Rows, each with the grade of its hidden value
[-168 -247 -210  242  481   47   60  101   37    7 -114 -161  -53  151
  -61  109  -14 -102  -43  219 -145  -59  147   83   10  314 -161  286
 -103  419  566   79   13   72  149 -101   13 -429 -307]	<61>
[ 433  299 -104   87   63  292 -123   16 -148 -403  144   -1  -10  106
  -24  107 -182  167 -157  310 -223  252 -240 -157  -51   83  -91  -53
  -39 -378 -124  -57 -120   26  189 -188 -208  -59  245]	<70>
[ 386  364   47  -24 -398  123 -271 -141  -57 -360  248   66   65  110
  -93   44 -137    0 -172    0 -309  325  -85 -292  -22 -109 -104 -255
   38 -491 -455  -20 -157   20    6 -122 -172  166  459]	<70>
[   0  101 -110  296   96  387 -171  -47   88  -20   61  175  -54  187
  -15  110 -178 -144 -110  261 -251  220   60  -54 -105  188 -135 -141
 -376   32  118  181  -54  -41  226 -275   35 -239  194]	<71>
[  87  -36   -3 -100  110  -42  -53   51    3  246  -57  133  165  -46
   64 -367    0  105  130  107  169  113 -267  -35 -114 -199   79  -69
 -301 -256 -263  126  -47 -232  182  116 -121  221  293]	<68>
[-276 -229   77   85 -107 -288    9   83   66   68  -51  -11  131  186
 -148   67   28  -53 -244  -34 -131 -209  114  -24  157  221   11  282
   60  155  181 -148  -30  -16  212 -108  -20  -77 -219]	<66>
[ 308   49 -287  -13  -89  -45   14  236 -215 -240   74 -193  -47 -161
  158   -9   99  122  109   69  -72   77 -229    2 -113  147  -10  241
  -70   99  273   29   52  -24  -19 -257 -227 -185   15]	<70>
[ 337   58 -232  225  419  119  155  252 -167 -433    8 -320  -73   64
   39  275   48  136 -243  310 -305   15  -68   -6  -82  423 -161  352
  132  220  549   22    7  181  110 -229 -244 -419 -299]	<70>
[-113   16  157  -37 -308   -3  -87   76  106  197  -66  293  225  176
 -106 -137 -117   37 -102  -23 -155  -30 -139 -217   87 -128  104 -169
  -66 -442 -441  -83 -126 -159  282  -17    5  382  401]	<68>
[ 215  141   80 -145 -194  -54 -126   -3  -79 -100   63  111  178   76
  -82 -156 -123  194  -72   79  -25  100 -296 -192   67 -171   66  -70
   17 -565 -471 -170 -147 -120  204   34 -180  318  347]	<73>
[ -66  -85   38  -66   54  -54  -16   89   62  402 -110  221  196  -25
  110 -400   16  107  143  107  212   40 -290  -12  -77 -124  122  -51
 -368 -197 -224  128  -57 -293  272  134  -92  250  258]	<61>
[-116 -216 -302  172  369  155   26  179  -21 -138 -137 -144  -82  198
 -164  191 -159  -46   23  204 -302  -85   92  -27  101  190 -134  223
   50  163  415  -91    0  121  137 -203   93 -334 -102]	<71>
[ 171   15 -287  230  269  206    3  151 -147 -341   42 -158 -123   83
   -9  254  -98   69 -119  333 -221   48  -67   34  -26  364 -118  278
  -77  173  484  -55   11   85  181 -363 -115 -446 -166]	<73>
[-303 -136   51  202 -150  -34  -55   63  135   73  -41  116   78  270
 -156  158  -75 -138 -260   20 -283 -125  172  -80  126  250  -34  106
  -43  114  150  -71  -53   -2  250 -216   71 -102  -55]	<68>
[-149  -96  295 -209 -501 -452  -25   74  127  464  -55  229  358  -46
   49 -435  195    7  -30 -297  122  -80 -149 -128  -17 -234  202  -78
 -134 -236 -479   85  -54 -293  123  177 -125  539  296]	<66>
[ -72   -2  -48  107   87  176 -184  -70   46  119   18  224   43  151
  -44 -106 -200   17    6  261   41  142 -131  -20    0   32   -8  -57
 -381 -177  -99    3  -92 -173  327  -93    2  -42  201]	<71>
[  77 -114  -89 -191  -20 -145   25  182   22  301 -131   10  168 -151
  105 -416  138   -4  300 -151   28   60 -168 -101 -157 -329   62 -110
 -149 -130 -225  249   21 -170  -76  149  -74  302  380]	<68>
[ -41 -173 -319  117  225   92   34  176   14   46 -101 -156  -66  -20
   47  -15   52 -166  206   20 -213   40   97   -1 -107   92 -140   90
 -134  343  412  235   62   43  -75 -127   29 -266   11]	<61>
[ 218  -17  -76 -201   10 -165  -89   20  -81  114   17  -13  128 -161
   77 -389   70   83  221  -15  183  169 -252  -38 -140 -282   46  -35
 -213 -214 -252  132  -13 -190   -8  116 -178  192  295]	<66>
[ 330   15   58   96  644 -110  215  163 -114 -221  -62 -245  135  105
    4   10   99  305 -369  373  -20  -33 -211    4  -47  273  -67  353
  150  -36  218  -17  -81   57  283  150 -365 -117 -345]	<70>
[  88   21 -144  233  483  340  -97  -29   -1 -163   -8   23  -43  238
 -136  122 -244   17 -137  411 -185  152  -17  -40  -17  146 -152   15
 -175  -99  136   10  -84   33  285 -136  -14 -265   47]	<68>
[-176   98 -161   48 -765  213 -439 -178   76  -36  193  260  -61  126
 -134   67 -258 -331  196 -190 -327  242  135 -221   89 -106  -93 -320
 -252 -168 -248  -27  -83  -63  -34 -364  198    7  566]	<61>
[  60   -5  172 -218 -596 -454  -53   49   77  220   51    2  262 -141
   74 -330  297 -143   16 -463  -89   48   25 -188 -110 -258   60 -125
   17  -66 -352  234   -6 -125 -208  113 -166  411  313]	<73>
[ 281   46  176 -168  -16 -399   45   56  -66  131   44  -40  259 -149
  168 -399  258  212  -95    0  265   77 -308  -12 -152  -74  100  126
 -124 -155 -228  138  -50 -212  107  232 -387  264   28]	<70>
[  54  -83  105 -110   73 -200  110  190   74  456 -145  124  267 -138
  198 -478  223   89   83  -27  187   17 -256  -19 -215 -174  140  -49
 -299  -97 -210  310    2 -277  141  209 -186  337  230]	<68>
[ 115   56  168 -197 -418 -376 -159  -71  -34  181  136  135  228 -122
  101 -387  127   98   -4 -109  269  119 -261  -40  -68 -155  142    6
 -257 -246 -388   35  -60 -288  114   77 -256  302  222]	<73>
[-131 -176    6 -169 -254 -359 -157  -72   94  411   13   69  159 -136
   84 -460  174 -167  264 -256  211  111    1   -5 -116 -260   39  -57
 -344   91 -189  258   15 -247  -94  147  -47  182  229]	<71>
[-146 -192  -65  134  -76 -227   26  113   59   72  -11 -123   42   22
    8   42  178 -197 -114 -119 -182  -76  212   25  -56  230  -69  226
  -75  451  399  158   68   15  -19 -176  -46 -234 -199]	<66>
[ 285 -131   49  -92  489 -433  258  195 -102 -213 -110 -458  190   37
  -70  -69  254  188 -246   16 -108 -125  -39  -84    8   68 -104  387
  466   52  164   -6  -43  157  -36  318 -337   19 -354]	<70>
[ 224   48  -78  279  287   18  194  254  -76 -239    7 -216    3   51
  122  219  165   86 -367  245 -251  -30  -25   34 -134  511 -102  343
   11  350  563  133   20   99  170 -224 -273 -366 -362]	<70>
[ 205  310    5  140 -637   79 -285 -117  -13 -278  316   93  -16   58
   21  166  -25 -172 -223  -80 -333  282   75 -168  -85  165 -103 -140
 -166  -41  -81   96  -60   -5  -16 -386 -129  -98  264]	<70>
[   3  -80 -328  -30 -124  113 -146  100  -30   75  -13   21  -54  -77
   45 -150  -62 -119  368  -34 -100  144  -57  -53  -88 -139  -37  -73
 -273   25   51  139   37  -97  -67 -192   64  -67  351]	<71>
[ 132  149 -205  126 -199  301 -222   14  -75  -85  139  188  -64   -1
   72    7 -174   -8   73  213  -77  234 -191  -25 -109   84   -2  -83
 -434 -123    7   51  -17 -150  202 -389  -45 -149  328]	<66>
[ 466  303  -38  167  222  244  -46   20 -116 -347  143  -39   12   79
   64   93  -61  168 -274  362 -162  259 -214  -85 -148  212 -109   16
 -115 -200   23   85  -97   15  217 -136 -295 -142   74]	<70>
[ -23 -209  -68   51  255 -184  183  249   -8  -98 -160 -256   96  125
 -131   99   88    9 -165   -5 -301 -200   91  -89   80  145  -79  283
  309  145  289  -50   -2  143   45   -5  -78  -84 -206]	<66>

Next part:
[ 37 -66  25 -65  64 124  36  44 -29 -20  50   9 106  41 -12   3  38  27
  18 -55 -18 -44 -27 -30  28  11 102  22  16  61 -24  50 -35  21 -43  80
  17 -27  45]	z238
[  48   25 -151 -168  -85  -53   60   -3   -4  114   12 -183   32   72
  -52   79 -136   69  -81 -169 -185   11  -60   88 -190  -20   76    3
 -149    3   62  185   50  -43  -12   -9   52   26 -101]	z743
[ -86 -124  -13  -74  -53 -115   19  153   35  -34  -47  -11  -44   98
   91  -93   30   36 -126   73 -146   -3 -127   10 -123  142  -68  -34
  -20  -19   -5    7  -50 -178   58  -24  -46  114 -125]	z349
[ 106 -131  -34 -124 -109  127  238  126  -62 -192 -106 -263   78  306
  -50 -142  -66    4   26  -95 -308  -34  -91   14 -135  151   -3  133
 -130  148  -29   24   83  -41   48   24  115  101   74]	z238
[ -32  104  237 -306 -244 -436   25  407 -360  -33 -187 -168 -431   80
  419 -232 -177  309 -447  168 -464 -328 -311  625 -373  112 -287  268
    5  -13    4  355   58 -256 -452   51  233  476  113]	z798
[  41  -95 -208   40  -29 -259 -126 -158  234  -35 -106 -113  -15  113
   46  106   79  176 -108 -100  217   43   55   97  -13   49  -83 -307
   78 -248  146   95  -91   15 -221 -268  -16   73 -197]	z349
[ 119   47  -13 -178   -7  110   83  -29  -44   -8   21 -108   94  148
 -134   75  -40   32   68  -94 -136   12   -5   38   26   20  140   27
 -130  156  -12   70   30    7   -4   44  143  -47   27]	z928
[  31 -193  143  195 -108  183  127  189 -168  -32  217   90    0   -8
   51  -29  -37  142  113   75   68 -115  127  -86   -8  -10  -26   93
   57  -32   -5   29    0   59  -13  116  -11  -51  183]	z844
[  74  -65 -130    1  -25 -162 -101 -140  172  -66 -101 -117    4  136
    8   83   77  167  -66  -78  179   20   55   98   23   53  -43 -244
   86 -191  133   85  -86   15 -221 -219   12   53 -166]	z798
[  34  -53 -144  -58   29 -109  -40  -16   32  162   67  -40   25  -51
  100  108  -64  101 -116 -147   41  -50    0   29 -119  -68   27  -89
  -42 -113   41  158   -5   40 -159   -3  -16   46  -14]	z743
[ 80 -58  22 -24  86  74  53  38 -42  11 114  79  71  37   6  78  30  38
  78 -26  33 -42  49 -54 110   4  71 -18 -70 127 -87  -7   6  81 -49  83
 103 -47 186]	z844
[  85   32  -27 -176  -20  104   74  -15  -27  -30  -20 -141  102  143
 -127   31  -30   36   24 -113 -150    5  -51   66  -23   23  136   42
  -72  112   23  110    9  -15  -17   26   97  -28  -39]	z238
[  27 -170   67   66  -61  168   82  128  -93  -43   90  -19   60   32
   46  -72  -22  100   18  -15    4 -100   27  -60  -76    7   16   72
   87  -70   38   69  -26   14  -56   79  -63    5   40]	z238
[ -65  -66   47 -135 -113 -195   26  209  -57  -57 -100  -71 -139  117
  161 -135  -17  106 -203   95 -233  -80 -173  171 -182  148 -127   40
  -10  -17    5   90  -22 -199  -69  -23   30  208  -77]	z349
[ 151 -123 -135 -192  417   46   40  -70  160  -25  -19  120  228  160
   59   87  181 -195   85 -117   27   21  -25 -265  288  122  114 -168
 -233  337 -298 -256   17  142  -14   95  159   15  336]	z844
[-132   94    9 -102   60  -75 -187   -7   33  169   95  131   25 -185
  -11  114   59  104 -143  -15   82    1  -98  120  -23  -96  157  -72
  144 -101   98  220 -153  -92  -85   19 -101  -80 -255]	z349
[  42    1  -50 -176  -23   98   89   26   -8  -51  -46 -156  113  147
 -112  -18  -25    7  -11 -122 -199    9 -107   53  -76   46  126   63
  -59  108   21  112    2  -49   25   28   55   -6  -77]	z798
[  29   42  258 -176 -187 -385  102  385 -329 -111  -99  -45 -402  149
  358 -157  -98  258 -250  234 -349 -274 -176  488 -151  163 -309  198
  -98  141 -125  166   93 -154 -337   51  345  379  331]	z844
[-194  148   57   62  379   27 -405 -217  218  296  355  605  179 -421
 -170  406  339    7   91   98  577  160   98 -157  466 -197  368 -350
  231  -34    7    9 -317   38   61   44 -168 -436 -259]	z844
[  89   27   -9 -168    4  112   88   -7  -32  -36    1  -98  104  147
 -125   42  -15   17   56  -91 -145   10  -37   38   22   34  135   38
 -104  160  -21   66   15   -2   11   46  126  -41   20]	z928
[ 120   16   82 -407  -54  171   66  199 -317  460  191  -63  -20  -73
  164    1 -363   29 -154  -17 -417 -168  -46 -150 -357  -66  114  193
 -259   -4    3  109  112 -178   -2  334  -93  142  -23]	z743
[  65   -2  -39 -161  -13  105   81    5   -7  -55  -37 -141  115  151
 -112   -1  -14   17   14 -112 -160    8  -74   39  -38   44  123   42
  -61  107   18   91    2  -27    8   21   71  -15  -52]	z238
[  14 -137  -69  -40   13   31   37   78   -7   34   27  -56   71   24
   91  -33  -34   52  -80 -104  -45  -72  -47  -41 -129    6   20    6
    6  -57   16   89  -11    4  -80   47  -57   62    7]	z349
[  25 -202  171  212 -140  209  135  213 -200  -17  247   98  -11  -24
   51  -38  -58  153  120   97   61 -126  141 -100  -30  -21  -29  116
   67  -49    9   34    3   47    6  134  -33  -57  174]	z844
[ 71 -62  20 -31  72  85  24  12 -25 -11  73  34  83  37   3  52  41  56
  45 -51  52 -49  29 -22  76  -3  81 -18  -1  56 -37  37 -26  66 -93  60
  59 -34 108]	z928
[  44   17 -158 -147  -75  -52   70    3   -4  117   31 -169   38   57
  -48   91 -133   64  -69 -179 -172   10  -56   81 -184  -32   78    7
 -155   12   48  186   51  -24   -6   -3   56   12  -75]	z743
[   3  -40  -74  -88   21  -11  -30   16   11   83   29  -45   61  -19
   43   35  -27   77 -102 -114  -16  -46  -57   34 -105  -37   73  -25
   25  -70   55  151  -39  -10 -112   23  -42   24  -76]	z349
[  69 -156 -110 -122 -150   74  265  157  -46 -161 -114 -307   70  296
  -24 -162 -120   -5  -27 -142 -375  -29 -132   20 -241  147  -29  148
 -169  127  -19   60  107  -64   82   15   87  132   46]	z349
[  45 -106 -208  123  -21 -269 -132 -213  304 -177 -156 -119    3  178
  -19  109  179  192  -49  -91  325   80   81  136  100   83  -97 -364
  143 -241  152   70 -124   62 -240 -358   29   31 -195]	z798
[ 119   29  -21 -157    4  119   92  -25  -37  -19   25  -99  108  147
 -131   72  -28   26   80 -104 -120   10   -1   25   38   21  138   27
 -127  164  -22   62   30   27   -1   46  142  -54   52]	z928
[ -11  -35  -90 -133  -43   41   89   62    9  -26  -29 -139   92  107
  -70  -28  -38    8  -52 -126 -202   12 -127   44 -137   38   92   59
  -65   73   22  126    4  -61   53   21   18    8  -88]	z349
[ -40  -16   39 -167 -197 -447   42  285 -154   -3 -129 -133 -330  103
  331 -123 -124  218 -336   99 -313 -178 -204  395 -306  130 -280   75
  -91  -47  -19  212   55 -194 -255  -45  164  369   63]	z743
[  56   15  -60 -183  -27   97   79    4   -5  -35  -44 -169  115  141
 -117   -1  -34   22  -12 -138 -186    8  -93   59  -79   29  134   55
  -60   92   37  125    5  -39    5   20   56  -11  -86]	z798
[ 125 -127  -66 -139  274  100   45  -29   80  -39   -6   52  190  128
   47   30  120 -101   60 -103   17  -22  -15 -186  172   82   98  -89
 -121  202 -180 -141   -5  104  -55   91   92   15  233]	z928
[ -35  -77  -87  -56   14  -54   23   87   -6  129   93   11   26  -50
   79   42  -50   41  -95  -81  -65  -36  -61  -14 -132  -26   35  -10
  -66  -25  -14  110   -6  -26   -8   60  -33   24  -10]	z743

Part 3:
[ 231   67  219  297   44 -294 -131   86   78 -513  245  371  360  365
 -395 -499 -215  229 -161 -527  223   68   26  -64  -43  -24  191 -106
 -100   91  239  347  -29 -146  207  323   91 -129 -308]	z14
[-273  -95  -27 -320  108 -255 -201 -138   -4  -18  198 -134 -306 -125
   91  265  -19  128  197   25   35   12 -343  -96  -32 -284  321 -116
  104  347  -48  -30  242  220  181 -150  415   -2   17]	z41
[ 436  -57  102  174    8  -80 -183  334  308   63 -173  407  312  289
 -388 -387 -214  177   18 -125  -26   48  -93 -264  -51  190  -84  -78
  -84  -16  136  357 -101 -160 -189   27  113   89 -117]	z381
[-855  284 -170 -113  194   40 -171 -163 -141  210  222 -193 -238 -244
   62  141 -182 -238  -98  149   50  121   12  345    0  193  -88  -75
   52  487   12 -154  -22    5  217 -399  300  -24  -58]	z279
[ 125 -140 -272  129  382    0  -76   87  -62  441 -406   95  -53 -232
  418  -32   66  -24  173  507 -295 -134 -187  -40   52  291 -132   46
  150  -67 -167 -204 -185  111 -190  -96  131  -29  105]	z41
[ 346 -112  196   16 -115 -139 -113  129  283  -41  170  317   77  295
 -518 -178 -244  190  157 -294   40    5   -6 -388 -247 -229  118   46
   35 -154  133  367   71 -310 -123  -24  200  139 -197]	z41
[-294   89  -82  -42   61  -17 -389  129  -44   -7   35   57  103   56
 -154 -179 -213   28 -159  -15  140   82 -245   31   36  121   46 -150
 -168  483   91  113  -10   90  133 -182  296   -2  -44]	z774
[-384   17 -114   47  383 -135  109 -101 -231 -493  142 -229 -104 -167
  398  -68   45   88 -181  188  242  -66  111  255   11 -100  255  -17
 -135  155    9 -207  122  334  437  259   10 -262 -245]	z279
[-404  146  -94   77  102  219  -93  223  -17 -171  -11  -83   91   27
 -147 -284 -265  -41 -353  219  288   12  234  120 -101  136  -92   20
 -330  171  151   45  -24  -18  152  -89  -20   -9 -280]	z480
[-599  173 -211  -52  210  239 -100  158  -21  147 -101 -178  -53 -161
   71  -65 -186 -156 -239  399  116   57  116  252   13  281 -202  -50
 -221  334   44  -92  -37  114  108 -285   90   12 -105]	z774
[ -35  -12 -139  176  367  -17  202   32   58  214 -274  -14 -150 -244
  309  -20   21  -29   71  459 -165 -117  174   67  -29  265 -174   68
  165 -219  -73 -209 -129  -15  -93   11  -73  -63 -116]	z14
[ 133 -187   66  -96   74 -390  -51 -103   79 -124   17  -48 -350 -136
   64  162   29  308  243  141    1 -153 -244 -349 -172 -234  342   -4
  290 -106  -46  -66  133   24   10   89  165  -39 -150]	z279
[  70 -103 -258   94  277  139 -148  206    1  483 -435  105   15 -152
  221 -102  -48  -62   74  496 -224 -110 -142  -72   31  295 -217   38
   26  -13 -103 -113 -183   39 -237 -206  124   52   90]	z774
[ 184 -267 -150   43  413 -128  178  -54  -81   -8 -151  -37 -176 -199
  503   63  158  109  224  371 -132 -211  -14  -81  -42 -180  166  118
  119 -267 -155 -219   66  209   30  187   56 -114  -43]	Z504
[-143  144   85   82  128 -170 -162  176  113 -404  132  133  277  207
 -197 -349 -174  151 -236 -229  260  186  -42  145   80  169   95 -226
 -279  424  198  256   42  160  294  157  140 -111 -215]	z41
[-207  -43 -131  -51  126  267  -90   65  -59  198  128   65   25   62
 -117  -86 -228 -175    2   47   19  -41  154   -4 -134 -227  -63  147
 -149   16   21   67   46 -129    4 -275  232  111  -47]	z774
[-340   65 -257   18  387  190   12  142   -4  293 -218  -57   15 -180
  302  -54  -50 -174  -66  423  -91   38   81  283  110  323 -248  -37
 -138  210  -50 -128  -78  197   34 -188  101  -21   20]	z620
[  58 -179  -25  -70  160 -344 -162  -79  -85 -229   33  -41 -195 -104
  188   50   51  283  131  107   64 -121 -335 -214  -68 -206  391  -46
  124   93  -52  -78  122  204  146  141  222 -114  -96]	Z504
[  70 -243  -92  -65  289 -331   28 -144  -99 -114  -95 -146 -364 -280
  446  191  164  248  230  357  -53 -222 -243 -194  -72 -211  343   29
  252 -109 -148 -262  118  238   84  166  127 -137  -72]	z279
[  93 -101  -55   76  480 -157  169  -17   13 -137   22  129  143   18
  380 -110   96   17  125  -41  -85   28   33  211  174  -88   91  -71
  -79   68  -41    6   98  301  226  256  165 -159   12]	z279
[-343   96 -152  116  354  145  111   29  -94  -46   84  -20   75  -53
  177 -164  -99 -157 -134  145   64   29  296  310   -4   92 -103   61
 -179   76   32  -60  -26   67  200  -11   50  -89 -154]	Z504
[-402  143  -34   95  -35  105 -142   17 -113 -166  268  -42  -69   29
 -323 -191 -310  -17 -237   35  272  -35  232  -23 -306  -18   43  145
  -85   24  146   42  -48 -281  118 -161   57    9 -370]	Z504
[-326  109 -187  138  236  180  -72  275  -39  -83 -290 -124   63 -123
  125 -273 -144   -2 -338  502  190  -43  128  139   -6  354 -150  -19
 -275  150   71 -103 -113  127   90  -21 -102  -70 -215]	z480
[-423   -9 -141  -98  310 -155  -74  -49 -196 -390   91 -257 -138 -179
  362    9   41  129 -145  231  232  -23 -122  183   48  -66  289 -101
 -153  358  -11 -174  156  431  402  129  141 -205 -146]	z41
[-262 -179 -116 -278  350 -116   99  -91  -59 -196  111 -254 -251 -179
  430  226  109   87  123  220   72  -51  -75   93   36 -366  293  -45
  -89  187  -94 -151  319  453  305   64  226 -100  -17]	z620
[-615  194 -178  -76  117  123 -265  122  -57  106  -27 -154  -69 -139
  -33  -59 -210  -82 -243  288  149   81  -62  185    1  299 -104 -106
 -159  470   64  -55  -47   98  128 -315  181    4 -106]	z381
[ 506 -258   37  -42  183 -273 -155  -82  160  442   42  447   40  132
  -17   59   -4   38  562 -289 -406   -8 -367 -287   30 -259  105  -22
  308  -49 -110  198   40  -99 -200  -99  514  103  243]	Z504
[ 112 -226 -144   11  346 -203    2  -59 -126  -58 -119  -38 -162 -185
  439   46  131  157  172  303  -77 -173 -190  -99  -12 -133  240   38
  110  -69 -131 -193   60  252   81  156  141 -133  -24]	Z504
[  97   90  125  259 -102   83 -322  301   13 -441  251  384  543  514
 -655 -682 -420  105 -371 -488  372   83  118  -93 -135  -63   71   -7
 -430  172  313  477  -50 -240  160  100  114    5 -325]	z774
[ 412 -299   -6 -138  241 -395 -142 -181  105  435  -26  283 -170  -53
  211  246  111   99  624 -107 -430  -67 -506 -294   66 -280  205  -63
  432   -4 -188   26   92   52 -158  -80  523   48  284]	z279
[ 119   88  140  334  -15  -38  -90  207   37 -531  214  271  356  354
 -473 -582 -306  177 -314 -296  346   22  259  -85 -213   21   97   57
 -267  -67  269  325  -74 -246  159  249  -61  -75 -455]	Z504
[ 335 -164 -176  308  503   -3  202   13  -43  301 -274  256   99  -96
  418 -162   84  -82  208  237 -339 -161  120   57   67  116 -161  127
  163 -343 -130 -142 -173  -10 -137  125   24  -92   43]	z14
[ 276 -241   -8  -61  354 -222  166   49  164  -88 -110   56  -42  -31
  319   35  129  183  253  134 -101  -52  -84  -79   60 -179  170  -54
    9  -77  -76   10  175  297   70  224  137  -70   -7]	z41
[ 244 -147 -144   60  227  128    5  206  196  541 -337  204   12  -46
   60  -54  -73  -63  222  340 -293  -75    4 -152  -43  170 -253   79
   79 -198  -80   22 -115  -99 -323 -212  125  138   67]	z381
[-219  143   71  109  -79  -18 -142  -63   30   86  284  153  -78   84
 -466 -122 -331  -51  -34 -195   65   -6  153 -104 -262  -31  -32   92
  157  -27  137  132  -83 -468  -33 -244  171   78 -257]	z14
[ 258 -385  -96 -312  382 -163   47  -34  125  270 -114   51 -151  -85
  446  283  175   67  498  129 -294  -72 -327 -135  151 -441  199  -68
   81   51 -205  -33  293  396   -5  -17  420   39  292]	z774
[  -1 -119  -99   -3  302  -99   45   70   17  -95 -112  -44  -62 -101
  272  -35   39  120   41  268   13  -67  -41   -1    4  -10  106  -20
  -51   24  -38  -76   72  239  103  112   78  -87  -89]	z41
[-491  157 -157   -3  102  189 -260  139  -86   77  -10  -58   34  -38
 -103 -168 -258 -117 -243  202  162   34   13  124  -38  158 -103  -27
 -212  340   82    4  -55  -15  105 -268  169   26 -111]	z480
[ 528 -251 -105  164  389   23   81  189  132  286 -259  372  266  117
  207 -220   32   -5  257   74 -300  -60  -13  -75   89    6 -117   51
  -33 -215  -80  111  -58   72 -171   95  152   15  115]	z620
[ -67  -80  -97  -56  286   91  133  164  156   80 -142  -35  -28  -60
  159  -23  -39   -4   35  297  -23  -15  135   55    3   13  -84    1
 -138   -7  -13   -7   88  163   17  -37   57   20  -68]	z381
